Below is a small trained network, with its code and all its weights. Each question gives an input and a target symbol and asks what happens when units are switched off, that is, made to give their printed mean instead of their output.

import numpy as np


def w(rows, s, z=0):
    codes = np.array(rows[::2]) - 128.0
    scale = np.full(codes.shape[1], s)
    scale[-1] = z or s
    return codes * scale


def f(y):
    return np.maximum(y, 0)


def softmax(a):
    e = np.exp(a - a.max(-1, keepdims=True))
    return e / e.sum(-1, keepdims=True)


def log_softmax(a):
    a = a - a.max(-1, keepdims=True)
    return a - np.log(np.exp(a).sum(-1, keepdims=True))


def net(x, mask):
    ids = ['ΔΛΩαβγεζηθμξστφψ'.index(c) for c in x.split()]
    T = len(ids)
    res = E[ids] + P[:T]
    q, k, v = (res @ M[0].T for M in (Q, K, V))
    z = softmax(np.where(np.tri(T) > 0, q @ k.T / 3**0.5, -1e9)) @ v
    res = res + np.where(mask[0], z, O[0][:, -1]) @ O[0][:, :-1]
    y = f(res @ A[0][:, :-1].T + A[0][:, -1])
    res = res + np.where(mask[1:13], y, B[0][:, -1]) @ B[0][:, :-1]
    return log_softmax(res[-1] @ U[:, :-1].T + U[:, -1])


Q, K, V, O, A, B = {}, {}, {}, {}, {}, {}
E = w([
[239,90,172],'Δ',
[224,75,139],'Λ',
[181,109,123],'Ω',
[146,117,72],'α',
[211,73,117],'β',
[124,146,197],'γ',
[196,179,181],'ε',
[196,86,113],'ζ',
[162,139,114],'η',
[149,144,112],'θ',
[189,21,63],'μ',
[143,83,53],'ξ',
[81,90,5],'σ',
[116,108,45],'τ',
[167,136,127],'φ',
[75,209,65],'ψ',
],0.015)
P = w([
[91,135,165],'0',
[162,179,71],'1',
[137,112,47],'2',
[158,177,121],'3',
[26,163,254],'4',
[66,33,156],'5',
[66,198,180],'6',
[155,251,103],'7',
[79,92,66],'8',
],0.016)
Q[0] = w([
[222,159,71],'H0',
[46,79,254],'H0',
[189,75,33],'H0',
],0.0084)
K[0] = w([
[30,144,181],'H0',
[179,201,2],'H0',
[105,95,98],'H0',
],0.0095)
V[0] = w([
[206,107,168],'H0',
[113,250,92],'H0',
[86,100,39],'H0',
],0.018)
O[0] = w([
[177,83,205,87],'H0',
[86,85,82,76],'H0',
[106,250,130,254],'H0',
],0.018,0.0074)
A[0] = w([
[218,161,160,96],'N0',
[3,78,238,187],'N1',
[172,58,121,254],'N2',
[31,185,159,164],'N3',
[45,211,117,197],'N4',
[209,93,71,68],'N5',
[1,46,239,38],'N6',
[118,126,167,49],'N7',
[70,133,180,116],'N8',
[219,105,139,59],'N9',
[203,194,71,67],'N10',
[175,214,81,133],'N11',
],0.0088,0.0067)
B[0] = w([
[171,92,192,169],'N0',
[204,130,98,148],'N1',
[123,194,35,157],'N2',
[206,121,138,212],'N3',
[193,36,149,251],'N4',
[98,253,243,145],'N5',
[162,48,11,137],'N6',
[106,160,147,131],'N7',
[47,124,72,144],'N8',
[70,89,170,153],'N9',
[65,151,164,183],'N10',
[26,112,187,217],'N11',
],0.0051,0.027)
U = w([
[31,14,184,90],'Δ',
[147,41,103,87],'Λ',
[189,106,109,215],'Ω',
[103,154,95,81],'α',
[206,119,93,60],'β',
[48,205,104,2],'γ',
[171,136,68,226],'ε',
[139,133,89,178],'ζ',
[210,132,64,64],'η',
[123,153,103,140],'θ',
[234,136,63,77],'μ',
[195,84,118,85],'ξ',
[104,128,180,163],'σ',
[254,175,15,170],'τ',
[55,89,87,175],'φ',
[160,49,134,66],'ψ',
],0.0097,0.0096)

Each question gives the input, a string of symbols that net reads in full, and the target symbol t.
The units are the heads (3 rows each of Q, K, V and O) and the neurons (one row each of A and B). Each row of codes is followed by its name. A weight is (code - 128) times the scale printed after its matrix; where a second scale follows, it is the last column's (O, A, B and U).
mask holds one flag per unit, heads first, then neurons. A switched-off unit (its flag False) gives its mean, the last column of its rows in O or B, instead of its output. The means were averaged over made-up inputs and are rounded, as every weight is.
A unit's drop is (log p(t) with every unit on - log p(t) with that unit switched off) / (log p(t) with every unit on - log p(t) with every unit switched off).
The circuit of an input: a set's keep is (log p(t) with only the set's units on - log p(t) with every unit switched off) / (log p(t) with every unit on - log p(t) with every unit switched off). Starting from the 12 units with the biggest drops (on a tie, the unit counted first), units are removed one at a time, each time the one whose removal leaves the highest keep (on an exact tie, the one counted first), for as long as the keep stays at least 0.8.
units of the circuit, in order: the units of the circuit, biggest drop first
k most important neurons: the k neurons with the biggest drops, biggest first
drop of u: that unit's drop, to one decimal
input η ψ ψ ξ ψ, target φ: units of the circuit, in order : H0, N4
input μ σ μ μ α, target γ: 2 most important neurons : N11, N8
input ψ σ μ ζ μ ψ ψ ψ, target σ: units of the circuit, in order : H0, N11, N10
input τ θ Δ μ μ μ β μ ψ, target σ: units of the circuit, in order : H0, N11
input ε μ μ, target Λ: 2 most important neurons : N2, N9
input ψ μ Λ η β μ Ω μ, target Ω: 3 most important neurons : N11, N9, N2
input μ ψ μ μ ψ σ μ ψ μ, target γ: 2 most important neurons : N11, N10
input Δ μ Δ, target ψ: most important neuron : N9
input φ γ μ ζ γ ψ ψ μ φ, target φ: 2 most important neurons : N3, N4
input ψ ψ μ Δ, target φ: drop of H0 : 0.7
input μ ψ μ μ θ, target φ: 2 most important neurons : N8, N4
input ψ ψ μ γ, target φ: drop of N11 : -0.1
input ψ μ ξ, target φ: drop of H0 : 0.6
input ε ζ Δ, target Λ: drop of N1 : 0.0
input μ μ μ σ η σ, target σ: most important neuron : N4
